[[130 127 144 145]
 [127 107 149 151]
 [153 138 110 108]]
|
[[145 151 108]
 [144 149 110]
 [127 107 138]
 [130 127 153]]

[[111 124 117 124 117 116 139 123 139]
 [150 121 147 126 143 148 130 132 128]
 [116 106 118 122 122 117 135 142 108]
 [138 114 138 125 137 138 135 141 121]
 [147 121 138 122 136 139 112 110 112]
 [114 119 110 120 112 112 119 112 115]]
|
[[139 128 108 121 112 115]
 [123 132 142 141 110 112]
 [139 130 135 135 112 119]
 [116 148 117 138 139 112]
 [117 143 122 137 136 112]
 [124 126 122 125 122 120]
 [117 147 118 138 138 110]
 [124 121 106 114 121 119]
 [111 150 116 138 147 114]]

[[111 120 109 130 122  99 126 121 136 117 118]
 [128 126 125 135 132 122 127 128 117 129 143]
 [128 122 118 128 128 116 125 121 137 125 125]]
|
[[118 143 125]
 [117 129 125]
 [136 117 137]
 [121 128 121]
 [126 127 125]
 [ 99 122 116]
 [122 132 128]
 [130 135 128]
 [109 125 118]
 [120 126 122]
 [111 128 128]]

[[136 126 139 144 132 133 137 144 139 137 121 118]
 [158 124 138 133 115 116 158 125 152 157 130 117]
 [142 126 123 114 117 113 137 109 134 141 143 134]
 [146 127 122 109 117 114 142 102 136 143 145 135]]
|
[[118 117 134 135]
 [121 130 143 145]
 [137 157 141 143]
 [139 152 134 136]
 [144 125 109 102]
 [137 158 137 142]
 [133 116 113 114]
 [132 115 117 117]
 [144 133 114 109]
 [139 138 123 122]
 [126 124 126 127]
 [136 158 142 146]]

[[147 148  99 103 115 111 127 121 115 130 108 128 139]
 [145 154 102 103 117 111 124 121 115 130 104 126 137]
 [143 141 109 105 110 111 124 121 117 130 108 123 133]]
|
[[139 137 133]
 [128 126 123]
 [108 104 108]
 [130 130 130]
 [115 115 117]
 [121 121 121]
 [127 124 124]
 [111 111 111]
 [115 117 110]
 [103 103 105]
 [ 99 102 109]
 [148 154 141]
 [147 145 143]]

[[123 131 122 134 128 127 131 115 120 120 131 131 130 123 119 152]
 [130 127 117 126 138 127 131 113 125 132 135 131 133 122 116 148]
 [121 132 118 128 127 127 133 120 123 136 125 137 138 126 119 149]
 [123 129 121 133 128 126 130 115 119 119 132 134 131 124 118 152]
 [131 127 116 126 139 127 132 113 128 132 135 130 132 122 116 148]]
|
[[152 148 149 152 148]
 [119 116 119 118 116]
 [123 122 126 124 122]
 [130 133 138 131 132]
 [131 131 137 134 130]
 [131 135 125 132 135]
 [120 132 136 119 132]
 [120 125 123 119 128]
 [115 113 120 115 113]
 [131 131 133 130 132]
 [127 127 127 126 127]
 [128 138 127 128 139]
 [134 126 128 133 126]
 [122 117 118 121 116]
 [131 127 132 129 127]
 [123 130 121 123 131]]
---
[[126 106 126]
 [125 106 139]
 [133  98 112]
 [128 114 117]
 [132 110 136]]
|
[[125 106 139]
 [133  98 112]]

[[122 125 111 128]
 [117 125  99 125]
 [124 152 121 102]]
|
[[117 125  99]
 [124 152 121]]

[[126 128 131]
 [132 128 124]
 [117 113 118]
 [134 126 123]
 [149 124 113]]
|
[[132 128 124]
 [117 113 118]]

[[110 108 140 135]
 [114 112 137 132]
 [124 123 126 127]
 [143 150 134 123]
 [118 117 135 132]]
|
[[114 112 137]
 [124 123 126]]

[[127 143 136]
 [124 141 127]
 [124 117 108]
 [133 134 152]]
|
[[124 141 127]
 [124 117 108]]

[[119 117 116 131 104]
 [129 153 135 131 134]
 [115 150 113 131 110]
 [146 121 149 131 136]]
|
[[129 153 135]
 [115 150 113]]

[[118 130 126 131]
 [149 137 126 112]
 [132 120 134 132]
 [126 138 124 128]]
|
[[149 137 126]
 [132 120 134]]
---
[[156 118 106 145]
 [130 125 122 118]]
|
[[118 106]
 [125 122]]

[[117 123 128 139 116]
 [139 104 127 140 144]]
|
[[123 128]
 [104 127]]

[[104 130 136]
 [108 139 136]]
|
[[130 136]
 [139 136]]

[[102 140 152 126]
 [108 109 132 108]
 [117 136 154 131]]
|
[[140 152]
 [109 132]]

[[128 129 128]
 [121 154 122]
 [128 128 129]]
|
[[129 128]
 [154 122]]

[[136 135 130 131 130]
 [117 116 139 154 145]
 [128 123 124 139 115]
 [138 139 114 123 135]
 [111 122 133 111 125]]
|
[[135 130]
 [116 139]]
---
[[124 139 119]
 [111 136 137]
 [138 112 139]
 [118 121 147]
 [117 140 134]
 [115 137 141]
 [143 110 143]
 [137 123 126]
 [134 127 123]
 [122 140 119]
 [144 138 107]]
|
[[144 138 107]
 [143 110 143]
 [138 112 139]
 [137 123 126]
 [134 127 123]
 [124 139 119]
 [122 140 119]
 [118 121 147]
 [117 140 134]
 [115 137 141]
 [111 136 137]]

[[122 151 142 141 141]
 [134 130 145 142 128]
 [131 129 109 102 113]
 [115 132 104  98 129]]
|
[[134 130 145 142 128]
 [131 129 109 102 113]
 [122 151 142 141 141]
 [115 132 104  98 129]]

[[121 131 112 125 148 104 111 125 113 108]
 [125 117 139 121 143 131 130 119 143 129]
 [140 133 133 137 112 129 121 136 119 124]
 [135 125 147 119 118 158 130 124 146 156]
 [142 113 145 110 130 141 132 114 132 135]]
|
[[142 113 145 110 130 141 132 114 132 135]
 [140 133 133 137 112 129 121 136 119 124]
 [135 125 147 119 118 158 130 124 146 156]
 [125 117 139 121 143 131 130 119 143 129]
 [121 131 112 125 148 104 111 125 113 108]]

[[128 132 135 109 142 153 126 124 106 144 155 118]
 [133 130 129 139 130 129 120 119 139 119 119 123]]
|
[[133 130 129 139 130 129 120 119 139 119 119 123]
 [128 132 135 109 142 153 126 124 106 144 155 118]]

[[128 119 156 137 115]
 [151 114 121 136 148]
 [124 115 155 135 113]
 [136 118 156 140 121]
 [104 129 131 119 109]]
|
[[151 114 121 136 148]
 [136 118 156 140 121]
 [128 119 156 137 115]
 [124 115 155 135 113]
 [104 129 131 119 109]]

[[130 129 118 136 126 126 135 121 130 123 141 117 129 128]
 [125 110 125 124 124 123 121 130 132 126 120 126 126 137]
 [127 130 129 120 126 128 117 131 126 130 137 118 127 131]
 [129 134 141 130 126 121 124 130 129 126 119 129 128 128]
 [126 143 120 134 130 135 129 131 117 132 150 127 128 123]]
|
[[130 129 118 136 126 126 135 121 130 123 141 117 129 128]
 [129 134 141 130 126 121 124 130 129 126 119 129 128 128]
 [127 130 129 120 126 128 117 131 126 130 137 118 127 131]
 [126 143 120 134 130 135 129 131 117 132 150 127 128 123]
 [125 110 125 124 124 123 121 130 132 126 120 126 126 137]]

[[128 127 128 128 129 128 127]
 [103 114 115 109 100 106 150]
 [120 106 106 110 144 115 130]]
|
[[128 127 128 128 129 128 127]
 [120 106 106 110 144 115 130]
 [103 114 115 109 100 106 150]]

[[130 128 143 126 129 131 127]
 [138 126 150 148 149 131 123]
 [134 121 130 136 139 125 127]]
|
[[138 126 150 148 149 131 123]
 [134 121 130 136 139 125 127]
 [130 128 143 126 129 131 127]]
---
[[128 156 103 120]
 [130 142 109 120]
 [149 137 142 120]]
|
[[142 109]
 [137 142]]

[[101 150 135]
 [125 104 119]
 [125 110 115]]
|
[[104 119]
 [110 115]]

[[138 130 123 122 106]
 [121 131 125 132 131]
 [108 112 133 144 138]]
|
[[131 125]
 [112 133]]

[[112 103 136 134 105]
 [111 113 133 136 110]
 [131 127 136 136 117]]
|
[[113 133]
 [127 136]]

[[131 136 132 120 121]
 [134 135 114 139 120]
 [132 152 125 136 132]
 [126 120 126 123 122]
 [135 118 130 124 121]]
|
[[135 114]
 [152 125]]

[[132 122 135 125]
 [130 126 121 132]
 [121 127 138 124]
 [119 126 107 124]]
|
[[126 121]
 [127 138]]

[[136 139 104 129]
 [132 127 122 132]
 [131 131 115 132]
 [125 119 112 141]
 [130 123 115 134]]
|
[[127 122]
 [131 115]]

[[133 125 120 120 130]
 [131 130 131 129 129]
 [124 119 124 123 123]
 [130 105 112 110 125]]
|
[[130 131]
 [119 124]]
